Below is a small trained network, with its code and all its weights. Each question gives an input and a class and asks what happens when units are switched off, that is, made to give their printed mean instead of their output.

import numpy as np


def w(rows, s, z=0):
    codes = np.array(rows[::2]) - 128.0
    scale = np.full(codes.shape[1], s)
    scale[-1] = z or s
    return codes * scale


def norm(h):
    return h / np.sqrt((h * h).mean(-1, keepdims=True) + 1e-5)


def f(y):
    return y / 2 * (1 + np.tanh(0.7978845608 * (y + 0.044715 * y**3)))


def log_softmax(a):
    a = a - a.max(-1, keepdims=True)
    return a - np.log(np.exp(a).sum(-1, keepdims=True))


def net(x, mask):
    res = np.array(x, float).reshape(1, 5) / 4 @ E
    u = 0
    for l in range(3):
        y = f(norm(res) @ A[l][:, :-1].T + A[l][:, -1])
        res = res + np.where(mask[u : u + 4], y, B[l][:, -1]) @ B[l][:, :-1]
        u += 4
    return log_softmax(norm(res)[-1] @ U[:, :-1].T + U[:, -1])


A, B = {}, {}
E = w([
[103,84,31,85,78],'x0',
[102,205,68,145,121],'x1',
[95,184,191,40,129],'x2',
[149,159,118,66,69],'x3',
[2,69,132,60,207],'x4',
],0.0065)
A[0] = w([
[160,87,1,129,103,13],'L0N0',
[107,118,123,176,92,5],'L0N1',
[158,69,221,220,160,135],'L0N2',
[72,121,168,235,64,99],'L0N3',
],0.0081,0.0023)
B[0] = w([
[213,58,52,105,148,251],'L0N0',
[97,80,41,83,104,111],'L0N1',
[121,87,222,193,148,251],'L0N2',
[249,5,134,28,254,155],'L0N3',
],0.0079,0.0032)
A[1] = w([
[40,105,120,86,197,221],'L1N0',
[131,143,144,55,181,251],'L1N1',
[242,59,2,152,64,160],'L1N2',
[10,138,9,36,237,87],'L1N3',
],0.0074,0.0021)
B[1] = w([
[176,79,125,182,58,178],'L1N0',
[180,209,77,198,66,161],'L1N1',
[21,106,86,87,190,254],'L1N2',
[126,134,84,174,8,195],'L1N3',
],0.012,0.0076)
A[2] = w([
[34,127,22,93,161,3],'L2N0',
[141,77,224,175,162,42],'L2N1',
[204,234,113,76,96,54],'L2N2',
[123,76,254,165,191,209],'L2N3',
],0.0096,0.0021)
B[2] = w([
[86,82,102,95,254,254],'L2N0',
[247,74,149,188,218,193],'L2N1',
[76,194,159,37,230,171],'L2N2',
[174,82,198,183,114,226],'L2N3',
],0.0094,0.0068)
U = w([
[90,231,202,58,175,2],'0',
[140,139,84,174,8,146],'1',
[69,55,56,75,204,232],'2',
[234,66,222,202,180,96],'3',
],0.015,0.0021)

Each question gives the input, the list of numbers given to net, and the class t.
The units are the neurons (one row each of A and B). Each row of codes is followed by its name. A weight is (code - 128) times the scale printed after its matrix; where a second scale follows, it is the last column's (A, B and U).
mask holds one flag per neuron, layer by layer. A switched-off neuron (its flag False) gives its mean, the last column of its row in B, instead of its output. The means were averaged over made-up inputs and are rounded, as every weight is.
A unit's drop is (log p(t) with every unit on - log p(t) with that unit switched off) / (log p(t) with every unit on - log p(t) with every unit switched off).
The circuit of an input: a set's keep is (log p(t) with only the set's units on - log p(t) with every unit switched off) / (log p(t) with every unit on - log p(t) with every unit switched off). Starting from all 12 units, units are removed one at a time, each time the one whose removal leaves the highest keep (on an exact tie, the one counted first), for as long as the keep stays at least 0.8.
circuit, biggest first: the units of the circuit, biggest drop first
k most important neurons: the k neurons with the biggest drops, biggest first
drop of u: that unit's drop, to one decimal
input [-2,2,-6,1,-7], class 2: circuit, biggest first : (L1N2)
input [1,-4,8,-1,1], class 0: circuit, biggest first : (L2N2; L1N1; L1N2)
input [-8,-2,0,8,8], class 1: 3 most important neurons : (L1N1; L1N0; L0N2)
input [-8,7,-7,1,7], class 3: 3 most important neurons : (L1N2; L0N2; L0N0)
input [-2,6,-6,-4,4], class 1: 2 most important neurons : (L1N2; L1N3)
input [3,2,4,6,-5], class 0: 3 most important neurons : (L0N0; L2N2; L0N3)
input [2,-8,3,6,0], class 0: 2 most important neurons : (L1N2; L2N2)
input [4,7,5,-4,-1], class 1: 2 most important neurons : (L1N3; L1N2)
input [-3,2,-5,3,-6], class 2: drop of L1N2 : 0.7
input [1,-3,-3,2,-6], class 2: drop of L1N2 : 0.2
input [0,-4,8,8,1], class 0: drop of L2N2 : 0.3
input [6,1,4,7,-6], class 2: drop of L1N2 : 0.3
